Rows lie near named flat spaces through zero. A row that begins with a name and a colon came from that space; any other row is followed by the name of its block's space that it lies nearest.
gd_rh: [  4  -9  -3 -12  -5  -3   0   3  -1  19  -9 -10 -15  -9  -4   0   8  -6
  -6   1  -7  -5]
mj_cd: [ -5   9  13   5   3  -3   1  -8 -15 -14   4  -1  -1 -11   6   4 -18   2
   7  -3   0  -1]
qj_lq: [ 13 -16 -19  10  11  13 -29   9  22   6   8   9   1  14  -4   5  13  13
   7  -4  -6  12]
dj_rc: [  1  -6 -10  -7  -1  -3   5   6   3  11  -2  -1  -4   9   2  -2  14   5
  -8   6  -6  -2]
sn_lf: [-11   0   4  -4  -1  -4  30 -14 -23 -15   5   7   7   2  13  -1 -11  16
 -18  14  -4   0]
mj_cd: [ -4  16   8 -19  10 -20   7 -12 -43   5  10  -6 -27 -28  21   8 -16  14
  19  -3 -12 -14]
dj_rc: [  0  -8  21  12   4  14 -11 -11  -8  -8   0  -7  -5 -24  -6   5 -29   2
  -4 -14   2  12]
mz_gh: [  2 -18  16   1   6  -9   7  15 -15  -3  -1  -8 -18   2   3  19  -2   1
 -24  -1 -39   7]
mj_cd: [ -4  10   1 -11  -6  -3  16   6   4  18 -10  -7   2   7  -3 -15  11  -6
 -13  -1  15  -3]
gd_rh: [  7 -19  19  18  10   0  -8  18  -1 -20   7   4  -4   8  -6  27  -8  -5
 -13  -7 -38  17]
dj_rc: [ -1  24  16   8  10  -9 -31   6  -5   4  -4 -22 -18 -20   6  -2 -13  -5
  29 -24  10  -8]
gd_rh: [-12  -8   3  35  -1 -14 -22   1   1 -50  -5 -13   0   8  17  11  -6   5
   8  13 -25 -13]
dj_rc: [ 0  6 -5  6  1 10 -3 -3 12 -2  3  8 15  7 -4 -8  0  2  4 -2 18  5]
gd_rh: [ 0  0  4  6  4  8 -7 -4  2  0  1 -1  2 -4 -1 -3 -8  6  0 -7  8  6]
gd_rh: [-12 -12  -5  38  -6   8 -40  -4  28 -18 -24 -33   1   2   6 -20   0  11
  -5   1  17  -8]
qj_lq: [-11  24   3   0  13  -8   1  10  -4  18  -5 -18  -5  13  18 -22   6  23
  -8 -12  22  -1]
qj_lq: [  5 -26  10 -11   5   9   9 -11 -25  14   3  -3 -22 -25  -1  13 -17  15
 -24  -3 -21  13]
mj_cd: [  0  -4   3   8   7   4 -21 -24 -20 -19  11   1 -11 -31   9  12 -28  14
  26  -2  -7  -4]
mz_gh: [ 13 -14   9 -11   5  17  10  16   9  32   0   5  -2   6 -21   2   5  -6
 -30 -16  -1  26]
qj_lq: [ 10 -12 -16  19  28  18 -32   5  12  -1  21  15   5  20   9   4   1  41
   5 -11  -3  23]
mz_gh: [  6  12 -31  -6   0 -17  -8   2   6 -15  15  22   7  17  10  10  23  -4
  44  19 -12 -21]
sn_lf: [ 10 -26 -29   2 -27  12 -15  -7  37  -7 -11  10  13   0 -24   2  21 -31
  13  23  -1 -12]
gd_rh: [  2  -6  -9 -11  -5 -18  15  13  -3   0  -1   3  -6  15   4  10  21  -7
  -5  15 -27 -10]
mj_cd: [ -7  13  12 -17 -13   7  11 -17  -7  30 -18 -21  -9 -33  -8 -24 -13 -10
  -7 -11  37  -7]
mj_cd: [  0  11  -1 -29   4 -20  17   5 -25  27   0  -8 -25  -9  12   1   9   5
   1  -1 -11 -12]
sn_lf: [ -9   2   5   5  -2  -3  22  -9 -12 -27   7  13  16   9   7   3 -10   4
  -8  12  -4   2]
dj_rc: [ -5  13   3   7   8   0 -21   1   3  12  -7 -20  -9  -7   8 -15  -3  13
   7 -15  20  -3]
gd_rh: [  3   6  11  11 -11  24  -5  11  40  12 -15  -2  25   9 -30 -19   3 -29
 -13 -17  40  16]
mz_gh: [ -1   3   2   1   9 -14  -2   1 -18 -14  11   3 -10  -1  14  15  -5   9
  12   3 -23  -5]
dj_rc: [  9 -23  24   0  -3   3   3   5 -11  -5   0  -1 -14 -19 -16  27 -16 -21
 -14  -6 -34  12]
dj_rc: [  2 -12  -3   5  -5  17  10   3  19   3  -2   9  19  17 -14  -7   6  -2
 -24   2  11  16]
sn_lf: [ -5  -8   5  20   2  -3   6  14   9 -25   0   3  14  29   4   5   6   4
 -20   7 -15   8]
mz_gh: [ 10  -3  -9  -7  10   0  -6   6  -2   8  12  12  -5   5   1  10   6   7
  10  -2 -12   5]
sn_lf: [  3 -30  -7  13 -22  -9 -13  12  22 -20 -19 -12  -6   6 -12  16  19 -31
  -5  20 -35 -15]
mj_cd: [ 12 -10  -4 -12   3  16 -16 -19  -8  18   8   6 -14 -35 -10   7 -16   2
  19  -9   4   4]
qj_lq: [ -7  12   2   2  -6  -4   0 -11  -5 -11  -2  -4   4 -10   5  -6  -9  -4
  13   3  11 -11]
dj_rc: [ 12  14 -22  -8   6  -2 -15  21  26  22   6  11   5  23  -5  -5  30  -6
  22  -6  10  -2]
dj_rc: [ 16  12 -14   0  14  12 -33   4  17  15  16  15   3  -1  -7   2   3   2
  38 -18  16   7]
sn_lf: [  6 -23  -2  -6 -14   7  11  -8   1  -6  -1  11   2  -9 -15  13  -1 -16
  -8  13 -16   2]
qj_lq: [  0   3   8  -2   4  -4  18  11  -4  -3   5   8   7  16   0   5   3  -2
 -14   0  -9   8]
qj_lq: [  1  -8 -36  11  14  -7 -41  -4   4  -7   9  -3 -14   7  26   2  15  37
  30  11 -13 -15]
sn_lf: [ 15   6  15  -4  12  19  -2   4   1  10  18  22   8  -7 -19  12 -16  -9
   7 -23   7  26]
sn_lf: [ 18 -23  -1   7 -10  18  -9   7  27  -9   3  21  14   3 -32  19   3 -33
   3   1 -13  14]
mj_cd: [  5  -5  -4  -7   4   1  -7  -6  -8   7   5   2 -11 -14   1   7  -4   5
  10  -1  -7  -1]
mj_cd: [-30  10  42  66 -11  -6   5  12  19 -85 -19 -15  44  35   3  -5 -22 -20
 -29   5   5   5]
mz_gh: [ -3  -1   1   0 -11  11   9   3  20  13 -14  -6  13   8 -14 -18   8 -11
 -20  -1  24   5]
sn_lf: [-12   8 -27   4 -11   7  15 -25  11 -22   4  20  35  17   8 -20   6  13
   8  26  30 -10]
mz_gh: [ -4 -15  11   9 -34   9 -15 -40  -2 -30 -18 -13  -4 -59 -19   6 -34 -40
  24  11   6 -22]
mz_gh: [ -4   6   0   0   7 -17  16  22  -3  -4   2   1   2  31  12   2  17   6
 -14   5 -17   0]
qj_lq: [ -4   0 -13 -14 -15 -22   0   4  -1  10 -17 -19 -19  -6   6  -3  21 -13
   8  15 -11 -28]
qj_lq: [ -9  11   1   1  -2  -5  -4 -15 -11  -6  -4 -10  -5 -16  11  -8 -10   7
  12   2  12 -13]
gd_rh: [ -6   1 -13 -13  -9 -17   2 -10 -13   3  -8 -12 -16 -13  13  -3   8   2
  11  15  -7 -25]
gd_rh: [-16  12 -10   0 -22 -29  -3 -16 -10 -26 -17 -20  -9 -15  18  -5   5 -15
  29  25  -4 -45]
mz_gh: [ 11 -15 -15  -9 -25  13   0  -1  32   9 -12   9  12  -2 -31  -1  17 -40
   4  10   8  -4]
[  2  -1   5  10   1  15  -5  -4  10  -4   2   6  13   0 -10  -4 -10  -2
  -3  -7  15  12] -> dj_rc
[  4  -3 -25  -9  10 -19   2  17  -2   4  10   9  -8  29  18   8  30  18
   4  15 -28  -8] -> mj_cd
[  6   5 -21 -11  13  -9   8  13  -1   4  19  22   5  29  11   7  22  16
   7   8 -15   2] -> mj_cd
[ 3 -7 -6 -1  2  2 -8  3  4  8 -1 -3 -6  0  0  0  5  5 -1 -1 -4  1] -> qj_lq
[ 12 -19   3   4  -2  21  -8  -4  11  -1   5  14   7  -9 -21  11 -10 -11
  -3  -5  -3  17] -> qj_lq
[  0  13  -1  13  -4  -3 -14   2  14 -22   2   7  14   5  -4   2   0 -18
  26   0   7  -7] -> sn_lf
[ -5  10  -4  21  -4   6   2  14  33 -19  -3  10  36  40  -7 -13  15  -9
  -8   4  20   7] -> gd_rh
[-11  18  27  13   2 -10  17   7 -11 -27   2   0  13  10   5   3 -15  -8
  -8  -4  -2   4] -> mj_cd
[ -7   3  10  -9  -7   0   3 -17 -16  13 -12 -21 -17 -32   3 -11 -15   1
  -3  -4  14 -10] -> qj_lq
[  6   0  20   2  12   2   0  -4 -21 -13  17  12  -5 -15  -1  22 -26   1
   7 -11 -18  13] -> gd_rh
[ -2 -13  13   5  -7 -16  -4  -8 -23 -30  -1  -7 -18 -24   5  26 -17 -13
  11  11 -39 -14] -> mz_gh
[  6 -10  -6 -10   9  16  -6  -4   1  34   0  -5 -11  -8  -3 -11   1  21
 -14 -11  14  13] -> gd_rh
[ 13 -33 -34   6  -5   4 -39 -14  11 -15   6   8 -12 -14   0  20   8   3
  33  20 -29 -15] -> qj_lq
[-16   1  14   7 -16  -6  -2  -8  -2  -2 -28 -37 -12 -20   3 -17  -8  -9
 -14   1  14 -16] -> mj_cd
[ -7  -5   2  -4 -11  -9  25  -5 -11 -16  -3   4   5   5   4   4   1  -5
 -13  18 -13  -7] -> dj_rc
[ 21 -10  -3 -27   9  -1   6  18  -6  33  13  15 -17  -1 -12  21  14  -9
   0  -8 -27  11] -> mj_cd
[ -2  16   5  -1   8   7  -3 -13 -10   1   9   4   3 -13   4  -6 -18  10
  14 -11  20   4] -> mz_gh
[  0 -14   7   4  -5  16  -9 -10   5   9 -11 -12  -5 -19 -10  -6 -12   0
 -13  -7  11   7] -> mz_gh
[ -8 -13 -15   9   8  27  -7 -27   1  11   1  -4   7  -4  11 -27 -12  50
 -20   1  34  13] -> dj_rc
[ -5  -2 -10   3 -15 -16 -14  -1   7  -9 -17 -19 -11  -7   5  -1  12 -15
  16  13  -8 -27] -> sn_lf
[ 15 -23 -22  14   8  19 -39  -3  23  -2  10  12   1   1  -7   9   4  11
  18  -1  -6   9] -> qj_lq
[  2 -16 -18 -11   3   2   6 -17 -16   2  11  11  -7  -7  10   6   0  24
   0  15 -13  -2] -> dj_rc
[  4 -11 -15 -21 -20   3   5 -24  -5   9  -6   2  -8 -30  -9   0  -1 -15
  15  15   3 -17] -> sn_lf
[ -3   3  28   2   7   0   8  -5 -24  -5   3  -6  -9 -20   2   8 -27   2
  -9 -13  -6   9] -> mz_gh
[-12  14  35  -1  -5 -29  31  30 -13  -5 -17 -22  -8  16   3   4   6 -25
 -32  -4 -21  -4] -> mj_cd
[-11  34  18   0   7 -15  20  -3 -23 -19  11   6  10   2  14  -1 -17   1
  12  -4   9  -4] -> mz_gh
[  6 -21  19  -7  -8  22   5 -19 -11  11  -4  -2  -9 -39 -21   7 -28 -11
 -15  -9   2  14] -> qj_lq
[ -4  -8   5 -21  -9 -15  20  -1 -21  16 -12 -17 -24 -17   4   2   3  -5
 -17   7 -18 -12] -> qj_lq
[  6  -4   7 -11   7 -15  16   8 -24 -10  15  15  -9   1   4  27  -2  -4
   2   5 -39   1] -> gd_rh

Rows lie near named flat spaces through zero. A row that begins with a name and a colon came from that space; any other row is followed by the name of its block's space that it lies nearest.
qs_ng: [  6   0   1 -10  -3 -15  -9   2   8  20  17  -7   4   2 -12   8  -5   0
   3  25   2  -8]
hb_jz: [  7  12 -17 -46  -1  -5  16  -2  26  37  19 -21  -3 -31  -1  -3   8  15
 -10 -12  32 -11]
ml_sj: [ -2  13   8  -1  -8 -11   9   3  15  27   3  -5   6  -6  -5   2  -2  -3
   3  22   3 -10]
zj_dt: [  3  11   1   2  18  -2  32 -15 -14 -16  -4   7  -3  -1  28   1   0  -5
  -5  -6  -6   8]
nq_mh: [  6  20   7  -6 -21  -9  26  -2  13  12 -16  -5  -8 -14   1  -1 -13  -4
   9   6  10   1]
qs_ng: [-17   6  -8   4  36   0   5 -14   3  12  22  -6  26   9   1   8   7   0
  -2  28   2  -6]
ml_sj: [ 23  -6   0  -9   2 -12 -12   6  -3  17  27  12 -11  -6   1   8   6  -5
  -7   9  -8  -5]
hb_jz: [-16  -4   6  10   4  -4   4  -1   6   1 -25   0   4  18 -32 -21  11  -8
   9   3  -3  -6]
zj_dt: [ 17   9 -12   5 -11   3 -13  -9   5  -9   7   4 -12  -9   9  10 -28  14
   0   7  -4  31]
hb_jz: [ 14   1  -7 -11  18  -3  16  -5  -4   6   6  14 -15 -10  -1 -11  19  -8
  -7 -15   1  -1]
zj_dt: [  2  -5  15   6 -29 -11 -18  16   5  10  -4  -1  -3   6  -3  -2  -5   4
  -2   6 -14  -5]
zj_dt: [ -6   2 -17 -24   2   1   1 -13  11  -3   1 -28  10   0 -19   7 -17  10
  13  10  29   2]
hb_jz: [-10  28 -19 -18  30  -8  45 -34  18   9  -8 -14   4  -6   1 -19   3  14
  -6  -1  14  16]
hb_jz: [  4  -4   0  11  -7   8 -13   0 -13 -23   3   1   1   3  16  17 -19   2
   4   3  -5  11]
hb_jz: [ 22 -11  -5 -14 -13   9  -8   9  -8 -12   1   5 -18 -15  -7  10  -6 -11
  11 -16  17  -2]
hb_jz: [-35  -5  -7  17  -7  13 -24 -14  -1 -40 -20 -33  30  32  -4   9 -36  27
  12  15   2  23]
zj_dt: [ -1   5 -19   4  17  23  -7  -6   3  -2  16   5   4 -16   7  10  -2   4
  -1  -4  14  10]
nq_mh: [  3  -2 -19  -2  -6  21 -15  -9  -4 -33  -3 -12   0  -4  -1  19 -32   9
  16  -1  21  21]
qs_ng: [-29  27  -6  37  45  24  25 -15   4   9  12  13  30  -8  27   9  11  -7
  -5  19   0   2]
ml_sj: [-14  -4  -4  22   5  21 -11   1  -3 -17 -13   9   3   4   0  -8   4   3
  -1 -16  -5  10]
zj_dt: [ -7 -11   6  10  -7  15 -22  21  -4   6  13   7   7  -7  17   6  14   2
 -13 -15  -7 -13]
hb_jz: [ -7   4  -4  -4  -3   2   9  -7   7  -8 -21 -10   0   3 -21  -7  -8  -1
  14   0  15   4]
nq_mh: [ -3   2  16 -11 -18   6  12  30  13  40   3   0   4 -28  -9   5  22 -24
   7  -5  26 -45]
nq_mh: [ -7   1  -7   0  14   0   6 -16  -7 -21  -5  -9   8  13   3   3 -11   6
   4   6   1  12]
zj_dt: [  1  -5  -7  -1  -1   6 -15   3   4   2   6   0   0  -2 -10   1   0   4
   1  -2   5   1]
qs_ng: [ 14  16  14  16  -2  -8  14   4  -2  17  11  21  -8 -12  28   7   2  -9
  -9  12 -20   1]
ml_sj: [ 10   3  -1  -3  -1 -16   1 -11  -2  -5   1  -4  -3  10  -7   6 -18   0
   8  24  -4  10]
qs_ng: [  8  -8   6 -16   4 -12  11  -2 -15  -9   2  -4  -4   7  10   0   6  -4
  -4  -7  -4  -8]
nq_mh: [-16   2  -8  -3  40  -8  17 -17   2   8   3  -1  12  15 -11 -19  24   1
  -9   4  -5  -3]
nq_mh: [-14  29  21 -11 -31 -31  30   0  30  39 -14 -25   8  -4  20 -14  -6  22
 -16  12  -9  -5]
zj_dt: [-14  22 -34  -6  44  34  25 -26   6  -6  18  -9  20 -26  14  19  -6   3
   6   2  41  10]
qs_ng: [  2  17  -2  19   7  17  12  -1   4   7   3  16   0 -20   8  12  -4 -14
   8   9   9   2]
ml_sj: [ 18  -3 -18 -11  36   0   3 -11  -8   3  28  15  -8  -6  -3   3  15  -9
  -5   1   3   2]
nq_mh: [  1  -5  -7  -4  19  22  20  -5 -19 -27  -9   1   4  -6 -16  20  -4 -34
  33   3  37 -15]
qs_ng: [-11  -1  -8   5  -4  14  -9   0   8  -6 -11  -5   4  -2 -14  -5  -4   6
   6  -7  11   5]
qs_ng: [  5  -4   0  -3   1 -13 -12  -1   1   8  11  -1   0   9  -4  -2   0   6
  -6  12 -12   3]
ml_sj: [  6  11  -1  16   2 -21  -2 -24   1 -12  -6  -2   1  24 -15   8 -37   2
  17  50 -14  28]
zj_dt: [ -2  13  17  12 -20 -14   8   5  11  17 -11   1   1   2  -1  -2  -8  -4
   4  20 -10  -3]
hb_jz: [  7   7  -3  -6  31 -10  26  -9   0  17   7  19  -9  -4   2 -21  32  -7
 -16 -11 -11  -3]
ml_sj: [ 15   6  -4 -22  10 -25  16 -18  -4   2  15 -11  -1   6   4  10 -14   1
   2  25   1   4]
ml_sj: [ 19 -20  -4 -16  -4   1 -13   7 -15 -16   5   5 -17  -1  -3   1   5  -3
  -1 -22   2  -1]
nq_mh: [-30   4 -12  -8  22   0   9 -23   3 -13   0 -31  29  19   6  -1  -8  23
  -5   9   7   7]
qs_ng: [-13 -14 -14 -12  33  10   9 -15 -18 -31  -3 -10  11  15  -3  -2  10   0
   2 -15  12  -1]
ml_sj: [ -5   5 -12  17  26   4   0 -22  -8 -22   1   6   5  15   4   1 -10   6
   0  12 -11  24]
nq_mh: [-18 -19  13   4  -7   5 -20  11 -19 -20   9 -18  24  18  25  20  -5   7
  -5   1  -7 -14]
[ -4 -13  -9   1  25  13  -7  -3 -12 -14   8   5   7   6 -10   4  11 -10
   5  -3   8  -6] -> nq_mh
[-10  -8  -1  -4   1  17   1   8  -5 -10  -6  -2   2  -7  11  -7  15   4
  -9 -34   6  -7] -> ml_sj
[-20  -7  -2  -7 -24  13 -30  13   9   1  13 -31  23  -3  17  16 -15  28
  -8  -4  11  -5] -> nq_mh
[ -1   3  12  26  -7   2   1   0 -10 -18 -16  11  -1  11   2   6 -14 -12
  12  13 -12   8] -> hb_jz
[-19  17  13  17   7   3  25   0   1   9  -5   3  14  -4  33  -3  11   1
 -14  -3 -11  -6] -> qs_ng
[ -9   8  13   5 -22  11  -1  34  31  57  -1  10   2 -32 -21  -9  29 -17
   2  -6  18 -38] -> ml_sj
[ 22 -16 -22  12  37  14 -20  -7 -13 -13  12  40 -23   2 -29 -12  21 -17
   2 -12  -8  16] -> nq_mh
[ 16  27  12  -8 -18 -14  27   7  18  42  14   3  -6 -32  22  12  -5  -8
  -3  17   6 -12] -> hb_jz
[  3   5  -5   2  10 -14  -6  -3  18  31   9  14  -9   0  -9 -28  22  14
 -23  -5 -22   9] -> nq_mh
[ -7  -3 -24  -1  33  12   0 -23  -6 -25   1  -4   7  11 -13  -1  -4   4
   7   1  11  17] -> nq_mh
[ -5  -3  -8 -33   6  -3  31 -19 -11 -33 -23 -28   2   7   0  -2 -10   4
  11 -18  25   1] -> ml_sj
[ -9  13  15   6 -15 -12  13   7  18  29 -13  -2   5  -2 -15  -7   3  -9
   7  18   1 -14] -> hb_jz
[-12  11   8   9 -18  -2   3  -1  11   2 -15 -13  10   4  -5   5 -19   2
  12  19   5   1] -> hb_jz
[ 23 -15  -6 -45  -5 -15  13  -6 -16 -21  -2 -18 -16   2  -7   5  -7  -4
   9 -15  19  -6] -> ml_sj
[ 12  -4  -2   0  10   9   3   9  -2  10   3  20 -11 -13 -19  -2  18 -24
   9  -6  12 -13] -> nq_mh
[  6 -31 -10 -12  24   5 -15   6 -14 -10  -3  17 -15  11 -35 -27  40 -12
  -4 -36  -2 -10] -> hb_jz
[  7   9 -17  -6 -10  10  -7  -4  18   5  -1  -3  -9 -18 -12   0 -14  11
   5  -4  18  16] -> nq_mh
[-20   8 -22 -13  36   4  11 -16  21  23   8 -10  15  -2 -23 -19  23  10
  -7  -1  17  -3] -> nq_mh
[ -8 -26  -8 -27 -12   5 -31  18  11  11   3 -19   4   1 -37 -10  16   8
   1 -20  21 -21] -> hb_jz
[  7  11  -6   7  26 -15   3 -19  -3   7  28   6   6   9  18  10  -7   6
 -11  32 -20  15] -> ml_sj
[  9   2  -4   7  35  -6  32 -25 -23 -32 -16  16  -9  17 -11  -4   0 -25
  17  10  -3  11] -> nq_mh
[  6   4  -1   2   8   0   0  -3  -7  -1  17   5   1  -4  26   9  -1   6
 -12   1 -10   6] -> hb_jz
[ -4 -13   8  -8  -3 -11   3  -1 -14 -19 -13  -5  -5  18  15 -19  11  14
 -18 -28 -22   4] -> qs_ng
[ -9   6  -5  -5  13  10  15   0   8  11  -2   0   5 -12  -6  -6  15  -6
   1  -9  17 -11] -> ml_sj

Rows lie near named flat spaces through zero. A row that begins with a name and a colon came from that space; any other row is followed by the name of its block's space that it lies nearest.
jd_fq: [ -5   3   8 -12  -2 -10 -10 -14   8 -17   0  -3 -10  12  -3  12   6  11
 -17   4 -22   5]
zr_hs: [ -6 -12 -26 -10  -9  13  18   9  12 -30  27   3  -3 -10  -7   5  20  18
  15 -13 -27  -9]
jd_fq: [ -8  18   0   1 -17   9  -5   4   0  -2  -7   8  -8  14   4 -10 -14  -7
 -21  -5 -15 -11]
zr_hs: [ -3  17  26  12  -3  -7 -16   3 -27  32 -35  -2   9  -1  13 -17 -32 -24
 -10  14  33   7]
dd_sr: [  8   1   3 -15   2 -15   1 -13   5   2  10   3   9  -1   5  11   4  -2
   5   6  -1   4]
zr_hs: [ 15 -12   6   3 -15  37   3   4 -14  -7  14   4   4   1 -10   7  11   6
  -7 -14  -6   2]
fh_qp: [-20 -15   3 -21  -4 -23 -10 -11  25 -14   7   2 -16  13   2  23   4  24
   0   5 -16   1]
jd_fq: [ -6 -27  -7  24  16   0   5  -2   6 -28  -7 -26  -2 -11 -21 -10  26   7
  -9   0 -17  11]
fh_qp: [-26 -15   3 -18 -10  -5  -1 -18   5 -27   4 -15  -3   4 -10  13   1  20
   9  -1 -35   1]
fh_qp: [ 23   8 -22  -3  28   8   3  -2  24   2   8  -4 -15  10  -9  14  14  19
   5 -12 -10 -10]
jd_fq: [ -4 -11 -14   3   2  -5   6  10  22  -2  11   5  -2  -8   0   4  12   9
  11   1   2   3]
zr_hs: [ 21   9 -22  30  18 -13  15   2  24  29   5  11   9   7   4 -27   0 -41
  -8  -5  20 -17]
fh_qp: [-20 -17  16  11 -27  13  -3  13 -24  -1 -12  -1   8  -9   3 -13 -14  -7
  -3   1   7   5]
dd_sr: [ 20  -6  16   9  15   8  -4 -20  -7  26  -4 -10  13   6 -11   9  -1  -6
   6   1  18  11]
fh_qp: [  1  16  -3  -4   9 -25   5 -18   4  -4   3  -1   5   4   1  -9   3 -19
  -5   8  -6  -2]
dd_sr: [  5   7   6   6  -7  14  -5   3  -9 -12  -5  -1  -4   3  -4  -5   5   0
 -24  -1 -11   5]
fh_qp: [ -2  38  14 -16   0  33  -8 -18  -9  13  16  11  -4   8 -23  28   5  32
  37   7  18  34]
zr_hs: [ 37 -12   9 -16  -2  23 -18  40 -23  10 -16   6  -8 -14  27  21  -8  23
 -16  -9  14  -9]
dd_sr: [ -5  37 -13 -42 -30   0   4   4   1   4   2   6  20 -10  28   8 -35  -2
  21   1 -33 -17]
dd_sr: [  4 -55   1  10  -1 -11   3 -10  34   2  29  14  -8  20  -8  14  24   0
 -11 -11   8  -6]
jd_fq: [ -2 -18  10   0   4 -10  -7 -20  14 -12   0 -12  -3  10 -11  12  13   7
 -16   3 -18   9]
fh_qp: [-21  12  25 -29   7 -22 -14  -8 -40 -39  -2   5 -35   8  -2  10  12  24
  -9  11   6   8]
zr_hs: [-20 -20   0  -4  -9 -13   4   1   5  -8   6   1   0  -5   2   1   1   3
  11   3   0   0]
fh_qp: [ -8 -11  -4   6  -8   9  13 -10 -11 -11  -1 -17  17  -6  -8 -14  -5 -14
   5  -8 -23  -8]
zr_hs: [-16  23   7  -1 -22  23  -7  -2  -9 -19 -11 -11   6  -7  -9  -2  -4  10
  -7   7 -29  19]
zr_hs: [ 13   7 -16 -28  22 -17  -2   7  11 -12  10   7 -24   3  11  21  12  25
   5  -3  -4 -14]
jd_fq: [ 13  -7  -8  15  20   5   2   5  -4   7 -14 -12  -7   5  -3 -10  -4  -6
  -8 -13   1 -18]
dd_sr: [-14   4   5  12  -6  -6  -4  -7  13 -15   6   8 -13  13 -12  -6  16  -1
 -21   6  -4  12]
dd_sr: [ -9  -1  25 -26 -23 -11   7   1 -56 -28  28  29  -2  -8  10  -3  13  -9
   1   6  25   4]
zr_hs: [  4 -25   1  27  -6   8  13  -4   0  19   9   3  18   2  -8 -17  -1 -29
   3  -8  18  -5]
jd_fq: [  1  11   9  14 -30  14  -1   9  -3  18   1  21  12   6   9 -17 -15 -27
 -20   0  11  -1]
jd_fq: [-13 -13   9 -13 -15  -5  -6 -23  21   6   6  -3   6  16  -3  19 -11   6
   6   0 -19   1]
zr_hs: [ 16  21   1   5  16  12  -2 -19   1   6  -6 -13   2  10 -15   3   3   0
  -5  -1 -10   6]
jd_fq: [-44  12   7  -8   6  -6  -3 -13 -11 -11   3   5 -32  21 -20   2  -4  22
  25   1  12   2]
fh_qp: [-12  23  -1 -10  13  -4   8 -24 -25 -35  -2 -20  -5   2 -18 -10   8   1
   2   1 -29  -1]
fh_qp: [ 30  24  -9  -3  39 -18   5   1 -21 -13  -1   1 -18   1   3 -12  18 -11
 -18  -2  10 -15]
fh_qp: [-23   1 -12  33  -5  39  -2  18   5   1 -21 -11 -18  11 -19 -18 -13  11
  -3 -17 -11  -9]
zr_hs: [-23  -9   3   0  -2  -3   7 -18  -4  -8   3 -12   7  -1 -14  -2  -1   1
  21   2  -7   6]
jd_fq: [  8  -5  -7  -3  -2  -4   8  13   6  15  17  16  13 -19  10   5   6  -1
  25   7  28   9]
dd_sr: [  8  25  10 -12   3 -21  -6 -14  -2 -19  11  12  -5   3   0   4  23  -3
 -22  17  -1  19]
dd_sr: [ 20 -10  -3  -9   6  -4   0 -12  19  20   5  -5  15   2   5  17  -5  -1
   9  -3  -5  -5]
dd_sr: [ 31 -10  -7 -16  12  -3   2   9  -5   1   1  -5   7 -13  15  12   4   4
   0  -5  -3 -11]
dd_sr: [-16  27 -15  -5 -19  13   0  27  -7 -16  -9   9 -13  -5  12 -16 -14   4
  -9  -5 -17 -14]
jd_fq: [ 13  13  25 -15 -13 -14 -12  -8  -9  -6  13  19   7  -4   9  12  17  -4
 -21  21  13  28]
[ -7  -1 -12   9  -2   0  -3   1  29  -5  -6  -8  -3   4  -4  -1   1   6
 -11  -1 -24  -1] -> dd_sr
[-33  12   0 -25 -31  -5   8   0 -16  -8   6   6  12 -10  12  -4 -24  -4
  28   4 -11  -6] -> dd_sr
[ 20 -33   9 -16   7   9  -2  11 -21   5   7   4  -8  -2   7  22   3  18
  10 -14  19 -12] -> zr_hs
[  6   9  -7   7  24 -12  -2  -1  11   5 -10  -9  -4  -4  -3  -1   6   3
   3   7   7   6] -> dd_sr
[ 13 -14  27  20  14  22  -1 -12 -38  33  -6  -4   8   6 -17  -1  -6 -11
  16  -5  49  10] -> dd_sr
[ -7  26  13   6   5 -16 -19 -13  10  11 -30 -13   3   4   2  -3 -14  -5
 -16  20  -5  19] -> zr_hs
[ 18 -25  -6  -5  18  -2   8  -4   3   5  16   1  -5   5  -3  13  12   6
  13 -13  11 -14] -> zr_hs
[ 30 -33 -22  10  39  -6  12   8  10  -6  -6 -32  10 -27  -3   4  22   9
  12  -6  -6  -3] -> jd_fq
[ -3   9  13 -28  11 -52   9 -37 -25 -27  16   1   4   5   5  -6  12 -26
  -6  13  -5  -5] -> fh_qp
[ -8   2  -3  -1   0 -28  -4   1  13 -11 -10  -3  -2  -3  11  -7   0  -7
 -18  10 -12  -1] -> fh_qp
[-20  15  -9   4 -14  12   9  15 -10  -7   2   7   2 -13  -1 -15  -5  -1
  17   1   4   3] -> jd_fq
[  5  31  -5   5  10  -4 -18  17  28  15 -13  11 -16   1   8   7   2  15
 -11  15  13  17] -> fh_qp
[  4  40  10  -5  -2   7  -9 -10 -10  -6  -1   9 -11  15  -6  -1   3  -1
 -20   6  -4   9] -> zr_hs
[-12 -18  -5  30   4   9  -2  -5  19   9 -12  -7 -18  31 -15 -15 -11  -9
 -21 -19 -10 -23] -> jd_fq
[ 14   8  18   1  28 -17 -19 -12  -6  31 -33 -17   1   6   7   7 -19  -3
  -3  11  20   5] -> zr_hs
